Each row comes from the steps of one path. Every step used is in the known rows, and no mark comes twice. Write the path behind each row, first mark first.
Each row is shifted at random along 7 fixed directions that mean nothing.
Known rows
gotu, palav, furub, liriliv, pire: [ 117  103   73  160  276  226  170  463   23  217  -41  105   21 -128
  -50  160   14  171 -271   -8  197 -184  -20   25   62  -96 -453 -101
  147 -236  404 -150 -144 -111   37  450  195 -603  268  301   67  294
 -282  365  -38  226 -138  145  -95   88  129  203  -48  -17   -3 -146
   15  104  115  179   62   86 -290  -28 -196]
furub, pire, vefif, zorad, palav: [-148   78  -14  137 -137   97   75    6  156  147  -58  -17 -192   82
  179 -231  -66  312 -305  -53   -2  -66 -185 -109 -182  327   71   32
   -9 -177 -212    3  240  310  135 -315  -11  469  -50 -177   -7 -249
  237 -177  572  162  -93   31  138  101  249 -260 -284 -111 -129  204
 -126   80 -143  -43 -220  -22  -46  -66   -1]
gotu, furub, liriliv, pire, vefif, lapa, komi, zorad: [-204 -501  135   70   56  367  326 -153 -220 -136 -253 -216   58  131
  -34  214   28 -498  -32    0  206  362  -96  130  349  237  158   36
  -97   -5   86  183 -110 -121  111   54  103  -58 -343  237  -37  -99
  -98  -85  103 -116   41 -310   89 -252 -136  438  235  282  251   36
  -46  -17  -24 -211  260  -10  144   71  -38]
komi, lapa, liriliv, pire, gotu, vefif: [  72 -252 -150 -128  282  -66  147  281 -365 -157    2   -8   30  -77
 -199   78  -93 -134   53   21   17  -53  193  177    7 -235   46   76
  -11  -83 -202  144 -258 -113  131  493   69 -235   51   -2 -192   47
 -250  361   88   59   -7 -301  446  154 -143  178  340   88   54  -13
  -67   21 -162  -22   51  195  221  205  -93]
vefif, zorad, palav, komi: [-149  -91  163 -227  227 -222   -9   56  296  -14   17   98  174   12
    9 -119   20 -106   97  181   99  179  -53   91   -9    5  -32  -40
  191 -101  116   12   47    4 -542 -294  -32  205 -257  286  285  337
  163 -469  168  -80  127 -130  -78  -61  113  -69 -163  105   72   62
   78  215  360 -194  -59 -154 -106  -25  -75]
zorad, pire, vefif, lapa, liriliv, gotu, palav, komi: [ -39  -58 -183  -75 -109 -138 -327 -313 -104  -64  315   90 -142    6
 -151  -76 -140 -222  468 -213 -107  362  206  124  -70 -295  200   18
 -212  206 -302   71  109   76 -157   80 -143  192  -22 -259   -7 -119
  257 -159 -483 -207  118 -141 -262 -119 -124 -246  308  -55  -16  143
  -52  120 -150  -35 -138 -109  -13 -186  127]
liriliv, pire, zorad, vefif, lapa, komi: [  92  128 -100  -15 -402  -27  -68 -732  147  -14 -261 -166   -4   89
 -166   67  223  -18   25 -149  -98   52 -314 -280  -30  210  238   18
 -151  175   60  -75  107  -45  -47 -188   33  -36  -46 -354   65 -193
  148   -2  272 -298   20  227 -152 -439   66   61  -50  172   73  -50
  133 -198   25  104  177 -223  218 -278  115]
vefif, zorad, pire, komi, lapa, liriliv: [-111 -111   97   67  139 -200  242  -41 -269 -104   17  299  528 -283
  -81  306  -49 -297   48 -102  159  234  -14  -27  288  316  184   59
 -160 -128  509   75  -77 -456  155 -246  -28 -304 -350  155   51  183
 -168   75  -87 -368  133 -107  240  -57  -60  259 -102  381  180  113
  361  251  120 -382  244  276   -4  222 -161]
vefif, zorad, furub, pire: [ 183  343  190  335  -82  461  134 -139  -60  207  178  -30  -84  173
  205 -234    4   99 -260   -6   44 -165 -115  -91   19  283   69 -106
    3 -202   32 -214   86  -90  305  -74  107  -74   31  -92 -142 -291
  117 -171  278  239 -163  196 -277  308  239  152 -534   -9  164  -60
 -150  -32  129   74  -52    0 -174   18  150]
vefif, zorad, palav, furub, pire, komi, lapa, liriliv, gotu: [ -19   -3   64 -487  212 -377 -291  258  242 -157   65  -71  244  -21
  126  143 -155  -36  286  347 -256  -14  136  -15 -309 -330 -159   47
  276  382  113   48 -174   56 -322 -431 -218  -25   60  214  208  471
   96  208 -183 -236  271  -37   19   -5 -131 -190  167   82 -184 -264
  127   20  275  -67   23 -212  -73  149   22]
gotu, liriliv, pire, zorad, palav: [-307 -451  157  518 -447  452  239  127  164  307 -535  -36 -191  139
 -241  421 -123 -129 -502 -225 -142   32 -465 -397  186  585 -596   90
  -43 -350  271   81   54   92  157 -271  123  467   76   84  150  -10
   64 -281  366   75 -177  -14  210 -492   70  -91  206  137 -269  259
   41 -275 -140  125   88 -176  141 -748 -103]
vefif, zorad, palav, furub, liriliv: [ 263  363 -141  207 -347  180 -115 -177  131   93  190   16 -281   63
   13 -210  100  334  -32  -75   58 -120  -27  -72   85   66  116    1
  -95 -169 -100 -231  153  -21  101  183 -105   -6  363 -331   61 -413
  -32  -80 -541   43 -296  371 -137  126  -20   -3 -171 -298  -46  209
  -48 -211 -188  192  -60  236 -123   61   88]
pire, vefif, lapa, liriliv: [-101  -66  -85   53 -276 -310   35 -396  -26   78 -431  130   61 -154
 -341  248  142   50 -196 -289   91   68 -300 -356   22  157   34   30
 -159  -38  346   28   47 -113   58 -278 -178 -373   77 -278   59  -13
   11  339   64 -588 -114  282  237 -450    4   87  109  330  -80   25
  244 -155  -31   83  261    8  159 -315 -147]
lapa, liriliv, furub, vefif, zorad, palav: [-276 -274  146  -25   16  -26  101   97  261  101 -150  -69   36  167
   94   48 -209 -145 -124   96   26   68 -235 -132  -34  240 -138    7
  110 -156    2  128   96  166  147 -561 -118  260 -124  109   94   25
  219 -278  497  -84   34 -137  221 -185  154 -132 -105  193 -152  173
  -62  127   96 -144 -115 -178  -48 -205  -29]
palav, furub, vefif, lapa, liriliv, gotu: [-123 -441   38  252 -123 -239   -8 -103 -125  231 -296    6  -71 -100
 -227  276  -55 -195 -118 -111  179  134 -192 -158  135  -72 -304    9
 -144    5  328  161  -21  -18  244 -230  -81 -338  -16  146 -131    4
 -180  430  -79 -244 -158   27  144 -315  -45  101  347  313 -197   79
   87   57  -75   83  207   18  -20 -335 -172]
palav, komi, zorad, furub, gotu, vefif: [ -14  128  -91 -347  140 -211  -26  364   39 -275  191  -37  -15 -154
  -23 -195  -24  422  -20  233 -142 -194  144  299 -354 -321  251   46
   21   61 -307   88   30  228 -273  461   77  112  462 -206  -84  201
  143  257   26  318   68  -80   64  254  -16 -257  122 -406  -45  -18
  -72   21 -100   66 -242   78   63  319   37]
gotu, furub, liriliv, pire: [ -33  113  -11  281   66  396  189  404 -145   80   66  179  113 -404
 -147  184 -122  282 -429 -246  146 -220 -108   82   49   -5 -266  -54
 -280 -181  403  -49   19  -65  348  509  307 -594  430  -48   59  161
 -283  695 -119  324  -72  109   18    8  113  -79   25 -275 -116   85
  157  239 -350   85  -31  320 -260    3 -208]
furub, liriliv, pire, komi, zorad: [ 110  112  -14 -175  -84  383   89  131  -43 -199 -103 -214  -16  114
   80  105  156 -129  131  166 -246    4   40  -51  -32  247   28   66
  116  139  -30  -55 -162  -10 -102  130    3   81  -41   71  -13   66
  102 -112  -18  -36   74    1  -12 -186 -176  286  128  -18  132 -207
  -76 -282   74   64  175 -138  195  108  164]
pire, vefif, zorad, furub, komi, lapa: [   6  381   51 -232 -122 -273   50  -18  141 -270  -48   -2  319 -122
  -51  156  157  124  108   98 -208   35 -152 -124 -125  292  225   56
   18  -22  221 -109  100 -123 -229 -212   47   15  127  -88  209  211
  172 -116  114 -345  160  126 -198 -115   -7   14 -107    3  -11   46
  179 -172   95  -81  180 -117  139  218  133]
lapa, komi, gotu, liriliv: [ 309  205 -250  141 -426 -290 -167 -419   45   19 -183   37  -35 -126
 -154   63  280  159   62 -215  112 -115   60  -96  179  -50   49   24
 -160  -19  180 -170  -27 -181 -334  578   38 -318  349 -116  145  -21
 -301   85 -560  -23 -164  381  -32 -188 -265  -44  112  -75  -43   49
  347 -405  -84  241  195  139   83 -107  -85]
vefif, lapa, komi, furub, gotu, palav: [  70  -83 -211    3  121 -307 -189 -170  -76   18  169  -54 -250  199
  141  -93  -98   21  225  124  149  147  316   70   57 -285  117   95
  222  310 -363   78  -31  157 -194    6 -210  229 -142   -7 -183 -165
  -58 -164 -378  -79 -116  -24  -46  223 -207  -31  134  -26   67 -108
 -184 -117  -41   87  -36  -15   42   26   -7]
lapa, liriliv, furub, pire, gotu, vefif, zorad, palav, komi: [ 460  179  -23 -115  334  -52  -74  -18   36  116  173  -24  -78  361
   19 -418  207 -155  268  260   -1 -108  274   30  153  -49  -17  -42
  417  -97 -200 -193 -213 -253 -339  172  -92  111 -294   67  -31  -78
 -152 -498   -4  -45 -104   89 -124  279  -16  420 -269  248  402 -212
 -192 -217  481  114   14  -53   63   27  103]
vefif, zorad, furub, komi: [ 130  162  -61   75   39   41 -108 -171  -91  -22  170  -92 -171  294
  234 -402 -168  -51  156  141  -83  -58  121    6  -75   16  158   46
   91  357 -506  -70   98  176  317 -193 -117  415 -336 -133 -298 -404
  229 -332   23 -107 -134  -94  -80  115    9   77 -327  -33  129   57
 -322  -15   99    2 -117  -32  123  332  206]
vefif, lapa, liriliv, furub, komi: [-194 -436  154   97 -190   26 -112 -202  -75   98 -170 -228  -54  195
 -265  479 -323 -696  319 -125  -16  253 -147 -296  135  -65 -303  -57
 -131  266   91  128   35   35  670 -325 -162 -104 -172  148 -151  -14
  239 -386 -119 -569   26 -220 -195 -819 -124   68  148  393 -231  126
 -233   65   65  -80   56 -441   62 -409   85]
liriliv, pire, gotu, palav, furub, komi: [-121   68  -52  326  -40 -226  -42  306  -65  184 -248   59 -174 -298
 -136   81 -200  561 -302 -148  191 -242   95   15 -222 -129 -435   57
  -15   72  159   45  234  426  208  351  180  215  185   60 -148   66
  -11   72 -144  331 -255  144  -91 -168  197 -303 -107 -246 -368  226
  -38  182 -132  279 -247   51 -131 -277 -241]
lapa, komi, furub, pire, liriliv, gotu, vefif, zorad: [  82  -25   81  362  121  132  309   38 -135  372 -168   20 -118    2
  154  -81  107  143 -376   45  185 -243 -135   11  139  223 -160  -55
   55 -336  187 -131  -10  -56  140  334  174  -97 -122  239 -287 -130
 -265  114  595  338 -205  109    2  208  174  317 -304  140  192  -78
 -146   81  184  134   35  115  -92   39 -100]
pire, liriliv, gotu, palav, furub, komi: [  33  -62    9  155 -109    6 -192   44  -64  205   82  -70 -250  138
  -65  129 -227 -169  253 -116   85  117  166  -40   49 -156 -257  -93
  -12  177 -147  -48   92  130  291  166 -122  163   -7  101 -224 -131
  147 -424 -415  -70  -69  -69 -449 -193  -37  -52   67  -14 -148   78
 -314   84   59   58 -123 -230 -132 -250   88]
vefif, zorad, furub, gotu, palav, komi: [ -61   75   97  -82  164 -333 -160   94  200   91  116  134  -28   11
   44  -55  -31  101  122  221  -15   70   65  115 -104 -225 -126  -31
  235   -4   22  -39   31  136 -618  -28   -5  186   -1  179  106  316
  188 -386  -67  116   18   31 -356   87   72 -138 -106  -79    9  -50
  -24   80  293   79 -139 -208 -146 -160  -14]
vefif, lapa, liriliv, gotu, palav, komi, zorad, pire: [ -72   78   66  139 -133  136   27 -304 -228   11  122   87   21  -94
   70 -190    9   10   48 -217  100  230   84  128   37  169  244  -29
 -237 -133   19    8  125  -36  -18  171   39  -80  -49   47    6 -102
   68 -183  -90   71   34  -24  -99  109   93    7 -182   20   76  121
   69  158  -20 -150   -6   76 -122   80   13]
pire, zorad, furub, vefif, lapa, komi, gotu, palav: [-113  -21 -104  255 -219 -408  -66 -111   -5  121 -204   93 -118 -152
   57   53   95  331 -156 -132  202   77   45   17  -89   26   27   94
  -75   40   -3  130  207  245 -190   40  132  273   55  -94  -57 -111
  -18 -129  -22  192 -110  106   52 -100   69 -275   54 -128 -114  208
  189   14 -148  130 -144   61  -40 -276 -150]
gotu, palav, furub, komi, lapa, liriliv, pire: [  56  152 -277 -233  -29 -182 -198  132  128 -292 -275 -107  138 -213
 -258  234 -190  321   33 -118 -265 -169  109  -88 -411 -301 -248  217
  100  295  221   76  -47  218 -139  229   -7 -202  530 -159  329  357
   19  525 -500 -228  -13  201  295 -453 -137 -266  269  -37 -368   31
  351 -238 -113  343   52  -29  129  -98 -143]
palav, komi, gotu, furub: [-155 -295   74  -86  122 -131  -87  352   25    9 -141  -11  -11  -88
   81 -137  -72   17  -85  123  301   23  260  258  -37 -425 -110  -32
   80  128   -7   89  -35  119 -210  338   20 -156   60  280  133  141
 -161 -128 -313  113  -58 -135  161  -78   26 -135   65  -90 -185   65
   48   89  156  -10 -114   11 -125  110 -188]
lapa, liriliv, gotu, vefif, zorad, palav, furub: [  48  300   29 -199 -264   27  -83   98  544  123    8   27  113  -80
  -62  -61   86  316  -91  -90 -127 -141   -6 -101 -151   -1  -25 -150
   21  -98  211 -206  200  -52 -319   60 -179   18  514 -193  363  150
  195  -95 -188   58  164  378 -172  -96  180 -327 -137 -156 -152  -37
  248  -17  256  114 -149  -90 -207 -458   91]
lapa, liriliv, pire, komi, furub, vefif, zorad: [-130  -24  -39 -129  -73  138  131  -58  184 -251 -318 -218  -24  149
   33   78  -74  -14  -93  233 -363 -257 -231 -150 -189  151 -119  215
  250   38   65   51  -28  196    7 -357 -123  304  -19  -34   40   12
  207  214  247 -162  -88  140  301 -224  -80   91   46   88  -60  -66
  -31 -363   72  266  116 -110  323   25  111]
lapa, liriliv, pire, komi, gotu: [ 246  318 -153 -147  135 -656 -239  364    8   77 -331   28  -43 -293
  285 -254  333  691 -128  244  137 -413  315    1 -459 -412 -188   50
  297  295   42  -44  -63  326 -211  305   89 -244  -33  233  -76  247
 -314  270   93  257 -197  251  350   54   93 -107 -289 -185 -256 -217
  180  -10  220  241 -100   82  -69  411 -287]
pire, gotu, liriliv, furub, vefif, zorad, palav: [  45  -92  -49  175 -334  221  -30 -244  154  134  -92 -188 -308  428
   32  -91  -79 -179   13    5 -198  -30 -194 -261  142  313  -86   50
   67 -185 -331  -36   31   81  168 -339 -168  474  -33 -191  -15 -403
  144 -429  219  -58 -152   45   78  -70  -46  -14   14   88  -76  133
 -228 -371 -131  121   -4 -163  205 -355  192]
furub, pire, liriliv, gotu, vefif, zorad, palav, komi: [ 123    2   24  121 -144   58  -97 -138  102  101  -73  -79 -215  166
 -163 -105   59   -8   36   21 -107   21 -105  -69   50   85 -187   42
   92 -218  -29  -56    6   20 -287   25   20  351   11   -2   82  -35
   43 -400  -32    2 -152   78 -175 -108  -18   36   -6   38   34   92
  -88 -235   74  168    8 -119   70 -261   33]
pire, komi, gotu, liriliv, furub, vefif, zorad: [ -33 -106   42 -305  273  186   92   41   46 -261  293 -103   90  299
  246    0  -60 -578  399  261 -217  -13  -20  105  129    5  189  -19
  125   50 -246   10 -179 -146  142 -323 -118  113 -284  148 -116  -27
  193 -104  178 -150  238 -266  -30  136 -180  188  102  152  243 -164
 -266   20   87 -175   24 -123  135  328  278]
furub, komi, gotu, liriliv, pire, zorad, palav: [ 227  263  -50  -97  -52  216  -78  171  138   75  264   16   -3  189
  137 -127  113  -35  149  -99 -211  -83  107 -116   33  205   30 -107
   68   48 -265 -153   15  -98    5   14  -47  230   -4  -89   52  -55
   59 -375   49   97  190    4 -173  181   -5 -102 -123 -134   95  -99
  -68  -72   36 -108 -134 -110  -62  -33  189]
lapa, liriliv, pire, vefif, zorad: [-118   56  -16   -2    7  198  188   -2  118   72 -220   12  -57   53
   80   34   27   17 -215    9 -242 -193 -266 -139 -169  176  -72    9
   57 -131   56  -85   -3  129   50 -147   -6  -34  -43  -37   -4   -3
  185  267  627   -9  -16  107  158  -71  138   92 -128  121  -18  -80
  -49  -24   69  123   44 -109  105  -38   60]
furub, pire, vefif, lapa: [-243 -119  122 -353  102  117  122 -270  -20 -312  108  -41  128  108
 -164  207   76 -418  144  -96  -32  293 -323 -103   91   80  354  -76
  -87   27  -21   82  -80 -247   40 -664 -137 -144 -169  -95   43   87
  305  137  271 -639  293 -205 -152  -20  -82   95  281  244  226 -245
 -158   20 -128 -323  236 -196  161  105  142]
liriliv, gotu, furub, vefif, zorad, palav, komi: [ 270 -171  -37  339   25  160  -34 -124 -188  411  225  -55 -352  379
  139 -490   18 -339  208  -63  242  235  144   83  319   70   85 -115
   -2 -174 -412  -83  123  -41  259  234  -57  195 -445   46 -279 -574
  -63 -681   78  103 -226 -170 -256  127  118  290 -206  177  207  234
 -385  130  145  -43 -148  -59 -152  -78  112]
komi, furub, liriliv, pire: [ 104  -12 -180  183 -170  476  -34  -47 -166  -86   98 -156 -204  -20
  -65   40 -143  -42   14 -151  -62  -39   63    5   -2 -194  -68   66
 -186   70  -96   -8   12   97  499  385   32 -301  239 -132  -32 -252
 -156  398 -452   87 -202   -1  156 -116 -164   22  156 -244 -197  136
  -59 -112 -389  164   30  165    6  172   25]

Write each row's path
[ 198  225  -15  142 -218  -24   54   45  179  257 -165  -49  -42  191
   76 -117  127  176 -177   41 -116 -139 -181 -307   76  497  -98   21
  176 -194   59 -147   72  -78  -28 -246 -110  262  -10 -155   24 -165
  -10 -276  379 -114  -93  305  -39  -12  129  100 -217  153   69  -16
   -4 -284  153  131   44  -87   28 -306   83]  pire, komi, lapa, liriliv, gotu, furub, vefif, zorad, palav
[  88  -47   26  111  -87  -99 -115 -199 -142   -9   82  -35  -32  119
   18   86   -5 -231  323  -13  -16  377   37   22  142   33   96   61
   -4 -152  -11  -26  -19 -124 -180   -1   40   71  -52  119   93  -90
  -10 -477 -307 -194  -46 -132 -264  -35 -128  125  102  138  -14  183
  -20 -154    0  -40  145 -123   11   79   60]  vefif, zorad, furub, pire, liriliv, gotu, palav, komi, lapa
[-155 -178  297 -111    5  215  133   85  281   94    3 -132  125  217
   69  166 -122 -315  -10  163 -110  103 -174  -83  149  139 -118 -114
  156 -201   25  -16  -30 -110  -84 -325 -110  178 -150  262  189  176
   92 -478  430   26  218 -170  -64   12   65    2 -168   88   65  -98
  -59   44  247 -248  -37 -239  -89 -226   88]  lapa, komi, furub, liriliv, pire, gotu, vefif, zorad, palav
[-113 -190  186  333   24   47  306   59 -273   21 -453  120  129 -215
 -280  306  114   33 -500   29   17 -190 -202 -118  240  220 -385   76
   10 -302  458  122 -240 -175   26 -190  202 -208 -138  147  -43  150
 -428  478  227  200 -193  113  377  120    9  325  100  140    5 -109
  234 -223 -157  142  355  280  265 -281 -219]  komi, zorad, furub, vefif, lapa, liriliv, pire, gotu
[ 112  243  -26 -284  221 -358 -115  163   45  -60 -228   92   96 -192
  -87   -1  142  438 -170  193  -78 -448   62  -67 -287 -356 -277  -19
  278   53  143  -54 -212   80 -269  -32  -16 -368  167  -13   79  331
 -205  568  129  150  -46  269  204  263   69  -16  -19  -77 -180 -380
  122 -151   81  264   82   24   91    7 -132]  palav, furub, vefif, lapa, liriliv, pire, gotu
[ -92  315  130 -460  150   16   18  329  399 -285  -52  172  387 -114
   77  -66  175  338 -253  255 -433 -335  -33   -9 -359  -50    1   -1
  237  218  105  -89 -120  -89 -524 -302   31   96  298 -194  326  440
  155  377  170   47  306  156  189  197   88 -204  -29 -231   79 -399
  310 -199  290   62    5    1  147  153   93]  komi, gotu, vefif, lapa, liriliv, pire, zorad, furub
[ 141  158   48  256    9  -43   54  201 -176    4  -19   87   20 -206
  212  -93  276  171 -144  120   56 -168  117   69  113  -21  -33   36
   -9   10  110  -22  -76  -88   88   47  197  -34 -279  232 -141  -28
 -378  107  -85  289 -136   70  175  243  -29  138 -226 -193   87  -61
  158    5  -72   -8   56  353   -3  349 -113]  vefif, zorad, furub, liriliv, pire, komi, gotu
[ 336  329 -148   34  -68  123   72 -289 -103   98  243  -61  -38  140
  202 -464  314  140   54 -183  265  161  190   26  143  428  590 -102
 -112  -43 -327 -110  198 -111  102  164  -13  138 -239 -318 -130 -497
  -47 -378  202  108   36   69 -143  292  114  146 -341  -20  350   48
  -64   64  -36 -213  -82  125  -94  120  115]  furub, pire, vefif, lapa, komi, zorad, palav
[ -82 -184 -148 -254 -146 -109 -229 -705  -92 -309  194  -78  108   -6
 -144   41 -124 -317  402 -185    7  329  -11   98    5 -271  476    6
 -374  393 -297  152   73  -49  113 -169 -110   63 -117 -382  -17 -165
  188   98 -194 -328  277 -286  -65 -215 -216 -229  307   24   83   26
   38  179 -244 -279    7  -41  144  131  114]  zorad, pire, liriliv, gotu, vefif, lapa, komi
[-336 -323  172 -264  202 -186  125  -54  125 -241 -446  -87   25  113
  -60   91  136  -47 -180  177  -77   54 -421  -86   -2   46  -44  128
  264  -31   96  137 -274  -45 -421 -571   62   21 -194  387  179  320
    7  158  407 -471   -1 -141  261  -70   32  167  192  283   60 -219
  -34 -263   76  -45  334 -164  339  241 -163]  palav, komi, gotu, liriliv, pire, zorad, vefif, lapa
[  95  -26   70  -70   45 -486  -64 -276  -92  -20   -1   47  210 -217
   68   54  393 -121  185  -16  446  137  105  109  197 -214  245 -159
 -163   12  192   57   13 -201    9   19  109 -510 -253  217  -47   43
 -361  -35  -72   14   86  -28  -61    9  -45   99  -98   68   63  -34
  222  234   38 -249   97  120 -134  255 -136]  pire, liriliv, furub, vefif, lapa, komi, gotu
[  64  270  -11 -208  249  256   23  504  104  -63  302  185   70  -80
  200   45  128  157   30   74 -210 -265  148  124 -176  -86  -69  -71
  117   56  -24 -133  -90  -12 -136  218  129  -61  210   40   58  208
   28  194  -62  361  204   23 -112  329   26  -71   17 -313   48 -208
  -14  110   40   26 -165   35 -161  244   96]  komi, gotu, palav, furub, liriliv, pire, zorad
[  -4 -107 -112  362   -2 -115  116  -45 -282  314   44  197  -51 -120
  -41  115   -4  -49  -95 -274  259  265   76   -2  275  293   25    5
 -182  -96  132   53  -19 -173  -32  140   20 -183  -77   56 -211 -130
 -231  137  -97  -53  -44   55   -4   73   28  144  168  198  179   75
  100  156 -143  -16  112  205 -104 -373 -136]  komi, zorad, vefif, lapa, liriliv, gotu, palav
[ 396  315 -254  -90  124  213   86  -82 -112 -123   93   -5  166  -41
 -136 -184  209   82   12 -296   -8 -105  126  -37  108   74  205  -23
  -37   17   80  -80  -73 -307  151  270  -37 -478  144 -290   58 -108
 -245  485 -272 -169   23  242  145   88  -44  254   12  115  256 -158
  211 -126  -98  108  169  268   44   42    4]  komi, zorad, palav, furub, vefif, lapa, liriliv, pire
[   9  160  107 -185  300 -287 -126   30  -66  122  125  244  162 -237
  269 -138  153  259  -40  153  215  -66  102  147 -114 -155  -53 -177
   -1   92   95  -97 -119  -22 -231  -25   60 -372 -109  236  -76  266
 -229  374  229  229  161  -21 -155  465   93  -38 -107  -99   18 -347
    5  324  144 -189   59   59 -235  439 -115]  vefif, lapa, komi, zorad, pire, liriliv, gotu
[ 303  219   77  333 -251  416   -9 -327 -129  135  133 -261 -269  327
  192 -288   -4  -26  -42   -4  -31 -104   13  -42   -7   66  187  -40
  -29  -64 -264 -133   87   12  397  146   80   77   27 -173 -232 -511
  105 -340  105  237 -226  105 -214  164   95  149 -418  -17  130   28
 -214 -191   56  144 -112  -55  -52   40  224]  lapa, komi, gotu, vefif, zorad, furub, pire
[ 280  478 -247 -179  171 -328 -316  -25  -41  -73  423  273   75 -242
 -108 -204   84  309  312  -41   10 -119  474  197 -170 -319  129  -13
    1  149  -58 -123   23  -28 -452  449   25  -21  195 -331   55  103
  -31   15 -592  196   77  235 -275  227  -43 -217  -31 -275   79  -49
  142   85    9  171 -217  137 -107 -105   21]  lapa, liriliv, furub, pire, gotu, palav, komi
[  65 -168   20 -153 -156  349   29 -303  133  -87  109 -306 -121  414
   24  123  -70 -624  360  186 -363   98 -137  -58  151   -2  106    8
   60   48 -217  -71 -130 -156  -54  -89 -223   98  -40   49  -24 -130
  195 -219   44 -274  128  -97 -106 -163 -266  258  182  196  221 -135
 -203 -254  159   21  145 -249  194  -66  352]  lapa, komi, furub, liriliv, gotu, vefif, zorad
[-178 -381   92  373   70   71  195  174  -84  -78  -96   60  -68  -68
 -247  230  -69   33 -350   32   39  -66 -133   -2  353   40 -264  164
   31 -149  262  248 -100  -62  110 -344   65  272  -65  136  -39   50
 -297  308 -369  121 -242    5  260  199 -147   75  231   -2  -37   93
   93 -137 -338   49  161  380  162 -121 -214]  vefif, lapa, liriliv, pire, zorad, palav, furub, gotu
[ -22 -205  -80  151  -63  148  -35  241 -118  203 -326 -194 -483  254
   94  -98  -90   21 -129   21 -108 -136   30  -67 -246 -243 -280   -8
  103   50 -441  -23  -50  405  457  418   51   48    1   18 -303 -263
   55  128  422  170 -284 -167  105  -83   73   42  112  -57 -298   -9
 -452 -200  -47  233  -99 -269  122  125   28]  zorad, furub, komi, gotu, liriliv, pire, vefif
[  11  138   88  -44 -174   11 -223   67   55   69 -126  -98 -242   84
  142  -51 -119  354 -117  308    7 -264   23    5 -223 -255 -204    1
  149   65 -136 -134  -75  269  -92  266  -45 -139  360  -38   49  -26
    1  -62 -121  201 -220  180 -106   80   20  -58 -139 -288 -259  -83
 -203 -260   68  216  -97 -137  -95  177   13]  lapa, komi, zorad, pire, gotu, furub, liriliv
[ 131    0   22 -230  120  232  104  370   -7  -68  159  -68   19   17
 -148   86   58  -64   37   49  -70  -58  108  136   33  -15  -41  -91
   21 -169  -41  -41 -202 -228 -158  458   26 -110  373   13  -55  185
  -87  170  -52  120  172  -77  -99  193 -111   94  348  -62  163 -215
 -120  -84   27   -3   42   18    8  -15   92]  komi, zorad, palav, furub, pire, liriliv, gotu, vefif
[  84 -101  -91 -187  102 -101 -164 -151  149 -109  116  -78  -57  252
  -35 -267  -47 -260  355  135  -67  132  125   60   -6 -101   88   68
  153   67 -259   44   16   52 -162 -143 -156  329 -208  -80   97 -112
  158 -406 -178 -193  -22 -108   39 -145  -76   29   16  129   68  153
  -89  -60  168    4  -90 -108  104   -4  101]  lapa, liriliv, furub, vefif, zorad, palav, komi
